In the rows, 128 means zero.
Each row of numbers stands for one thing and depends on some of the facts below. Use the named rows to name the rest.

There are 3 kinds of fact about the things: baplum, nagozim, kadresta.
<1008> (baplum <807> <28>) (kadresta grebru)
<1014> (baplum <667>) (nagozim stevadror) (kadresta grebru)
<1022> (nagozim plovam) (kadresta tiflaskes)
<1035> (baplum <751> <515>) (nagozim zeflor) (kadresta tiflaskes)
<1036> (baplum <1120>) (nagozim zeflor) (kadresta grebru)
<1039> (baplum <450> <1202> <1120>) (nagozim plovam) (kadresta treko)
<1047> (baplum <1203> <1014> <1061>) (nagozim skevol) (kadresta grebru)
<1048> (baplum <1202>) (nagozim plovam) (kadresta treko)
<1057> (baplum <1022>) (nagozim stevadror) (kadresta treko)
<1061> (nagozim skevol) (kadresta treko)
<1065> (nagozim klagron) (kadresta tiflaskes)
<1090> (baplum <16> <1022> <134>) (nagozim zeflor) (kadresta treko)
<1107> (baplum <857>) (nagozim plovam) (kadresta grebru)
<1120> (baplum <1008> <1202> <28>) (nagozim stevadror) (kadresta treko)
<1128> (baplum <74> <667>) (nagozim stevadror) (kadresta treko)
<1167> (nagozim skevol) (kadresta treko)
<1173> (nagozim plovam) (kadresta grebru)
<1178> (baplum <751> <1203> <780>) (kadresta tiflaskes)
<1186> (baplum <751>) (nagozim plovam) (kadresta tiflaskes)
<1187> (nagozim plovam) (kadresta treko)
<11> (baplum <751>) (nagozim flipin) (kadresta treko)
<1202> (baplum <751>) (nagozim stevadror) (kadresta grebru)
<1203> (baplum <751>) (nagozim flipin) (kadresta treko)
<123> (baplum <807> <16>) (nagozim zeflor) (kadresta tiflaskes)
<134> (nagozim skevol) (kadresta tiflaskes)
<137> (baplum <751> <432>) (nagozim klagron) (kadresta tiflaskes)
<151> (baplum <8> <64>) (kadresta tiflaskes)
<156> (kadresta grebru)
<16> (baplum <751> <1008>) (nagozim flipin) (kadresta tiflaskes)
<188> (nagozim stevadror) (kadresta treko)
<204> (baplum <807> <8> <28>) (kadresta grebru)
<207> (baplum <667> <1202> <752> <998>) (kadresta tiflaskes)
<209> (nagozim skevol) (kadresta tiflaskes)
<213> (nagozim zeflor) (kadresta grebru)
<231> (baplum <667> <752>) (kadresta tiflaskes)
<242> (baplum <64>) (nagozim plovam) (kadresta grebru)
<24> (baplum <356>) (nagozim flipin) (kadresta tiflaskes)
<261> (baplum <430>) (nagozim klagron) (kadresta tiflaskes)
<262> (baplum <450> <1202> <1120> <28>) (nagozim plovam) (kadresta grebru)
<269> (baplum <751>) (nagozim zeflor) (kadresta tiflaskes)
<28> (kadresta tiflaskes)
<307> (baplum <807> <1203>) (nagozim zeflor) (kadresta tiflaskes)
<314> (baplum <751>) (nagozim flipin) (kadresta tiflaskes)
<321> (baplum <751> <1203> <307>) (nagozim stevadror) (kadresta grebru)
<329> (baplum <321> <1202>) (nagozim stevadror) (kadresta treko)
<356> (nagozim flipin) (kadresta grebru)
<357> (nagozim klagron) (kadresta treko)
<378> (baplum <1203>) (nagozim flipin) (kadresta grebru)
<38> (baplum <1008> <262>) (nagozim stevadror) (kadresta grebru)
<400> (baplum <751> <748>) (nagozim zeflor) (kadresta tiflaskes)
<430> (baplum <751>) (nagozim zeflor) (kadresta tiflaskes)
<432> (baplum <667> <16>) (nagozim plovam) (kadresta tiflaskes)
<439> (baplum <8>) (nagozim plovam) (kadresta tiflaskes)
<442> (nagozim zeflor) (kadresta tiflaskes)
<450> (baplum <751>) (nagozim flipin) (kadresta treko)
<451> (nagozim flipin) (kadresta tiflaskes)
<466> (baplum <751> <1173>) (nagozim zeflor) (kadresta treko)
<482> (baplum <751> <28>) (kadresta treko)
<515> (baplum <1202>) (nagozim klagron) (kadresta treko)
<532> (baplum <5>) (kadresta treko)
<544> (baplum <532> <933>) (nagozim skevol) (kadresta grebru)
<549> (baplum <727> <748>) (nagozim klagron) (kadresta tiflaskes)
<582> (baplum <807>) (nagozim flipin) (kadresta treko)
<5> (baplum <8>) (nagozim skevol) (kadresta tiflaskes)
<608> (nagozim stevadror) (kadresta tiflaskes)
<631> (baplum <807> <653>) (nagozim flipin) (kadresta tiflaskes)
<632> (baplum <450> <752>) (nagozim flipin) (kadresta tiflaskes)
<633> (baplum <751> <653>) (nagozim stevadror) (kadresta tiflaskes)
<635> (baplum <667> <1014>) (nagozim plovam) (kadresta tiflaskes)
<64> (baplum <1203> <28>) (nagozim plovam) (kadresta grebru)
<653> (baplum <1120> <28>) (nagozim stevadror) (kadresta grebru)
<667> (baplum <8>) (kadresta grebru)
<668> (baplum <450> <213>) (nagozim stevadror) (kadresta grebru)
<669> (kadresta treko)
<672> (baplum <818> <954> <1014>) (nagozim zeflor) (kadresta grebru)
<676> (baplum <751> <752>) (nagozim skevol) (kadresta tiflaskes)
<68> (nagozim stevadror) (kadresta grebru)
<701> (baplum <8>) (nagozim skevol) (kadresta grebru)
<704> (baplum <8> <886>) (nagozim stevadror) (kadresta grebru)
<727> (kadresta tiflaskes)
<72> (baplum <8> <432>) (nagozim plovam) (kadresta grebru)
<744> (kadresta tiflaskes)
<745> (baplum <1203> <151>) (nagozim flipin) (kadresta tiflaskes)
<748> (baplum <752>) (nagozim flipin) (kadresta grebru)
<74> (baplum <751> <1203> <28>) (kadresta grebru)
<751> (nagozim klagron) (kadresta treko)
<752> (baplum <751>) (kadresta grebru)
<756> (baplum <1128>) (nagozim skevol) (kadresta grebru)
<776> (baplum <751>) (kadresta treko)
<780> (baplum <1203>) (nagozim plovam) (kadresta grebru)
<794> (baplum <780> <207>) (nagozim klagron) (kadresta tiflaskes)
<795> (nagozim klagron) (kadresta grebru)
<807> (nagozim stevadror) (kadresta grebru)
<809> (nagozim plovam) (kadresta tiflaskes)
<80> (baplum <807> <1202>) (nagozim klagron) (kadresta tiflaskes)
<818> (baplum <751> <400> <28>) (nagozim stevadror) (kadresta tiflaskes)
<840> (baplum <807> <1203> <998>) (kadresta grebru)
<857> (baplum <751>) (nagozim zeflor) (kadresta grebru)
<861> (nagozim zeflor) (kadresta grebru)
<877> (nagozim plovam) (kadresta grebru)
<878> (nagozim skevol) (kadresta grebru)
<886> (kadresta treko)
<89> (baplum <751>) (nagozim zeflor) (kadresta grebru)
<8> (nagozim zeflor) (kadresta grebru)
<929> (baplum <751>) (nagozim flipin) (kadresta grebru)
<933> (baplum <751> <1203>) (nagozim zeflor) (kadresta tiflaskes)
<936> (baplum <751>) (nagozim skevol) (kadresta grebru)
<954> (baplum <751>) (nagozim zeflor) (kadresta treko)
<96> (baplum <751> <532>) (nagozim plovam) (kadresta tiflaskes)
<979> (baplum <751> <857>) (nagozim plovam) (kadresta treko)
<998> (kadresta treko)

Some rows with their names:
<1014>: [107 139  98 137 148  98 122 142 162 124 140 137 157 126 156 141  64  89
 159  58 134 145 112 185 114 126 110 115 140 133 126  41 139  90 153 136
 138 152  84 132 118  95 159 133 130 144  87 112  93 128]
<231>: [120 154 130 154 127 174 142 106 125 108 137 129 117 122 118 147 121 119
 147 182 120  83  80 185 124 166 128 119 106 134 131 103 142 146 121 138
 116 140  93 151 121 153 143 130 111 139 137 146 193 113]
<632>: [ 95 116 142 116  89 198 124 110 125 115 134 143 145 111 119 113 124 105
 143 167  67  77 100 116 134 161 116 118 111 120 141 130 149 143 120 147
 127 171 147 127 147 131 119 114 138 145 153 157 195  85]
<633>: [124 158 130 130 134  83 116 186 129 140 144 135 131 122 149 116 171 128
 174  86 177  98 124  84 133 125 125 125 148  87 134 142 128 129 124 143
 134 142 147 121 135 116 127 122 147 128 103 147 149 136]
<1061>: [140 129 136  90 128 141 107 114 145 126 152 104 112 144 123 120 168 144
  93 167 147 189 117  93 118 124 141 135 124 130 121  89 127 105 113 104
 158 117 104 121 165 143 135 129 124 126 114  76  58 142]
<64>: [116 107 110 159 106  79 142 126 111 136  87 139 152 133 130 138  84 119
 117  87 109 115 191 132 113  35 123 132 136 158 131 143 120 110 114 136
 119 168 163 124  75  97 100 133 142 126 132 166 130 142]
<207>: [104 158 122 152 126 199 142 109 128 111 146 130 126 123 115 149 114 107
 145 170 132  83  86 215 124 168 130 119  97 124 137 111 146 147 118 140
 114 142  93 155 129 169 142 127 109 132 139 143 184 106]
<1186>: [116 138 139 155 113 134 131 191 118 133 124 146 120 125 127 121 157 134
 162 134 146 103 151  82 139 161 133 136 140 134 128 179 117 136 123 150
 107 163 170 125 150 120 112 124 128 131 107 146 196 126]
<653>: [103 137  93 111 134  73 123 163 125 147 101 139 152 129 151 122 100 103
 135   8 168 128 157 149 124  65 119 129 134  97 140 161 129 125 148 134
 135 114 128 125  87  96 125 124 150 108 122 139  90 129]
<748>: [108  81 125 121 118 186 130 104 137 118 127 147 157 112 120 115  65  91
 124 129  33 117 100 163 135 158 109 123 121 143 137 112 140 128 144 146
 109 149 135 123 145 107 131 121 128 150 152 139 142  90]
<1039>: [ 59 141 125 117 109 167 126 196 141 127 108 143 146 141 129 124 121  96
 117 117 148 139 161 138 109 117 135 133 111 142 136 146 133 143 130 129
  99 167  91 115 121 134 103 129 140 104 126  92 150 107]
<24>: [102 111 146 120  89 196 121 107 118 115 133 141 145 114 121 106 131 115
 137 180  62  78 106 100 134 143 117 118 113 121 142 136 149 148 117 146
 131 173 152 126 132 126 115 113 138 147 159 161 189 103]
<8>: [172 127 118 113 132  96 109  85 129 125  92 114 112 130 141 135  98 156
 118  97 132 177 139  89 136 132 123 121 147 152 107 123 105 102 186  91
 169  54 102 144  93 100 156 131 130 146 122 115  63 177]
<134>: [143 148 118 104 117 160 112  86 127 127 150 105 107 129 122 122 167 148
 123 162 173 148 107  98 129 131 138 131 122 107 125 135 130 101 112 117
 185 117 148 145 169 160 153 116 109 143 119 136 101 155]
<307>: [125 155 124 145 128  51 143  59 113 132 151 110 132 126 136 163 144 154
 142 138 153  85 206 101 119  72 126 112 131 136 140  82 130  68  81 113
 176 161 138 123 107 174 123 133 140 113 130 159 120 117]
<635>: [ 86 156 118 149  92 172 126 139 135 113 130 139 142 132 131 135 111 109
 155 153 130 104 131 139 115 140 126 120 118 153 129 115 135 110 129 148
 130 195 114 137 127 131 136 126 123 147 107 131 188 126]
<1047>: [142 124 101 124 150  80 140  62 137 123 125 113 126 123 126 159 106 126
 119 107 103 140 158 114 121  70 124 122 139 131 132  79 118  71 100 118
 151 105 116 135 143 121 150 132 117 134 114 156  72 113]

Which thing is each row?
No name comes twice in this set of rows, the named rows included.
[116 124 112 141 107 130 126 142 131 118  74 144 140 128 134 128  73 111
 130  93 102 132 144 132 123 107 122 124 142 159 121 142 112 128 165 131
 118 127 110 139  90  76 131 128 138 152 109 143 141 146]	<72>
[129 135 105 125 156  80 137  88 142 130 124 120 129 128 135 155  86 128
 136  73 139 150 170 146 132 125 119 120 138 152 129 108 114  79 146 105
 149  93  98 130 130 135 153 133 125 121 117 125  78 113]	<672>
[104 125 149 134 122 131 130 196 137 134 113 146 125 134 132 117 147 122
 126 136 133 144 152  93 120 145 138 136 142 150 124 140 120 146 128 139
  87 154 122 102 140 107  98 133 138 118 103  91 163 115]	<979>
[162  98 123 145 133 164 127 119 114 129 131 126 127 130 114 120  83 132
  96 135 122 153  75 207 131 135 129 142 114 141 117 149 134 157 149 134
 116 122 150 144 106 126 129 132 100 136 151 122 102 175]	<156>
[142 129 132 135  99 175 127 127  98 134 119 117 116 133 115 114 150 149
 107 169 160 106  93 158 128 130 141 139  99 103 132 193 140 183 119 130
 138 134 166 148  99 158 107 124 118 121 168 146 156 165]	<28>
[129 135 152 134 129 142 139 126 127 112 106 127 119 136 122 135 133 127
 105 169 106 123 116 162 114 137 134 121 120 136 126  91 129 176 133 118
  88 115  70 123  97 117 111 139 131 117 148 108 151 112]	<532>
[ 75 124  89 124 113 153 135 168 124 140  88 149 155 134 129 127  75  93
 123  52 147 127 171 172 123  99 129 137 113 130 140 207 126 133 142 140
 111 135 133 134 104 119 120 123 135 108 135 146 135 117]	<262>
[104 115 144 119  83 180 125  92 113 117 127 140 145 116 121 109 129 115
 128 168  66  69 119  99 133 123 118 120 109 109 145 150 145 150 111 142
 134 166 157 126 117 132 105 116 148 137 170 175 185  98]	<631>
[118 137  99 117 154  86 135  93 132 137 116 121 130 129 136 155  91 122
 131  64 149 139 183 148 134 116 122 124 130 134 132 145 121  91 144 108
 149  82 104 134 121 147 148 129 131 108 131 125  80 113]	<1036>
[148 146 137 148 147  50 142  99 119 136 155 115 115 124 134 157 167 157
 154 132 147  99 182  69 140 120 130 120 148 130 132 100 120  79  93 116
 151 132 153 119 145 165 129 135 135 119 117 151 139 112]	<933>
[148 105 115 164 137 109 157 100 109 121 115 125 134 128 117 153  82 121
 108 123  88 114 122 199 120  81 123 127 119 141 131 106 133 134 113 137
 104 130 136 140  82 123 119 139 119 124 153 165 125 126]	<840>
[117 109 152 118 102 179 125 136 114 121 133 146 133 104 118 101 147 119
 148 171  74  71 110  88 148 166 122 123 122 111 143 177 140 157 117 150
 111 141 171 121 153 116 109 113 143 135 157 164 206  89]	<16>
[115 129  99 124 167  81 129 213 139 154 134 146 141 125 145 118 115 104
 163   8 175 139 139 148 142 131 118 138 145 101 135 174 124 133 148 144
 108 102 139 115 148 104 135 129 135 112 100 133 108 112]	<1202>
[140 151 125 118 122 128 110 101 128 136 163 108 119 133 133 128 147 156
 139 147 184 151 131 109 134 160 133 127 123 128 123 129 128  96 134 111
 187 132 145 138 141 178 140 123 119 128 121 111 101 155]	<442>
[112 153 137 108 147 103 128 106 147 130 141 119 123 136 137 149 150 129
 121 130 150 153 171 110 119 131 132 118 130 147 127  83 123  96 130  99
 140 109  67 113 134 157 130 136 139 107 114  81  91 107]	<1090>

Now the same things, written a new way:
Known rows:
<38>: [127 124  88 122 137 123 125 160 143 113 113 138 128 136 126 102 108 106
 123  42 114 155 146 149 120 140 125 117 104 109 130 149 140 143 101]
<269>: [107 120 155  96 109 143 127 121 129 136 123 139 146 126 130 134 151 135
 134 188 113 127 127 138 136  99 131 118 156 125 113 150 106 125 157]
<632>: [103 122 141 121 111 154 133 102 117 143 131 141 136 138 135 159 158 140
 120 149 123 118 132 146 105 128 132 131 141 123 128 106 103 138 162]
<430>: [108 125 161  93 111 147 124 125 134 140 125 138 154 126 137 131 148 134
 132 178 116 130 127 135 129 105 135 124 157 126 110 140 104 126 145]
<1202>: [130 120 120 105 145 131 118 174 151 122 110 139 159 133 143  69 113 110
 119  23 140 158 141 133 107 154 140 131  92 101 106 113 127 144  98]
<5>: [154 111  72 115  80 159 120 144 140 121 123 146 132 142 105 116 116 126
 135 132  81 118 103 121 103 139 129 123 129  87 132 121 113 140 107]
<878>: [145 113  93 139 108 154 108 141 168 128 119 148 139 121 129 101 103 133
 128  86 122 126 130 118 120 134 119 122 125 124 128 110 138 143 107]
<653>: [131 125  90 117 139 123 122 168 147 115 108 139 133 136 140  93 109 112
 119  29 115 153 146 138 112 141 128 121  96 104 121 136 137 144  93]
<635>: [113 147 135 122  87 130 134 114 117 115 128 128 128 128 112 125 133 140
 116 196 126 103 122 128 135 114 126 111 126  92 119 129  79 130 107]
<676>: [145  93  88 115 111 158 125 113 147 134 111 149 144 133 106 141 120 122
 135 131  98 154 131 134 103 139 133 131 145  98 122 151 126 143 124]
<262>: [ 96 153 152 131 135 118 136 130 144 125 131 130 139 118 172 122 131 128
 118 125 143 135 139 134 133 112 124 110 153 101 117 162 101 133 133]
<929>: [ 94 125 159 137 133 135 128 118 123 140 137 144 142 136 160 121 155 144
 122 106 148 126 135 135 113 133 132 125 150 122 137  94 102 138 183]
<1065>: [136 125 116 105 101 161 118 149 139 131 112 137 135 136  59 122 125 139
 119  93 102 115 134 135 137 120 120 120 114 170 122 101 123 135 101]
<780>: [102 147 167 126 130 121 127 134 141 123 134 131 156 118 171  88 133 137
 113 118 153 131 132 117 131 116 132 118 140  93 106 132  93 134 127]
<466>: [113 140 161 126 143 136 125 131 152 129 132 143 133 127 118 131 160 136
 150 234 127 143 129 138 149  97 130 120 140 127 113 158 118 131 196]
<582>: [ 98 158 141 137 130 136 131 143 133 130 126 140 122 146 149 165 161 134
 139 161  95 129 123 140 125 127 123 121 125 140 133 118 117 144 193]
<123>: [104 136 140  90 101 142 130 137 130 136 120 133 133 132 127 152 143 118
 136 183  79 126 127 143 145  93 121 104 155 136 127 170 113 127 153]

Rows to name:
No name comes twice in this set of rows, the named rows included.
[123 150 140 108 133 133 114 175 153 125 124 143 144 133 136 121 144 133
 147 165 113 136 115 127 134 127 133 126 107 126 109 124 119 138 140]	<998>
[155 126 107 128 132 125 124 160 143 101 116 139 127 143  87 103 126 121
 137 127 121 154 129 143 114 149 134 127  76  95 117 115 123 144 119]	<1128>
[138 139 100 118 147 122 127 173 158 109 103 139 136 143 108 122 121 108
 131  95 100 169 139 140 125 145 131 126  77 107 109 135 139 148 117]	<1120>
[113 117 162 106 131 133 114 153 145 131 134 142 156 126 162  68 139 131
 128 109 142 138 125 124 128 129 139 122 129 115 114 114 109 134 135]	<752>
[ 96 127 175 129 129 141 120 128 130 142 144 141 146 134 166  98 159 154
 125 105 159 122 129 128 108 132 135 126 135 124 129  79 104 138 170]	<748>
[128 127 145 110 101 132 109 178 138 114 144 141 144 137 147  57 132 135
 138 121 120 106 109 117 118 124 132 112 118 113 128  98  91 130 129]	<667>
[116 138 172 104  95 135 104 184 141 119 146 135 151 128 172  56 141 133
 138 146 123  95  96 100 140 109 133 107 130 128 120 108  80 127 135]	<8>
[113 133 156 126 112 138 110 142 150 123 137 140 140 117 141 103 137 143
 133 153 133  97 130 125 153  90 119 112 136 159 122 117 113 128 120]	<861>
[130 106 107 111  94 147 113 141 145 123  86 138 168 134 106 138 115  95
 126 124  87 140 113 117 128 139 128 118 147 117 124 105 153 145  89]	<134>
[104 150 156 140 113 123 120 125 146 117 126 132 140 111 142 104 123 142
 110 130 163 112 134 117 149 110 117 112 121 123 111 109 100 134 101]	<877>
[104 136 170 138 146 139 131 112 134 134 132 143 135 141 132 139 167 150
 133 181 134 143 128 138 123 134 135 131 131 121 125 101 110 143 194]	<11>
[120 127 124 110  93 147 117 135 137 125 115 140 137 126 101 139 127 136
 128 136 109 104 124 135 136 119 122 119 107 151 114 115 120 133  88]	<744>

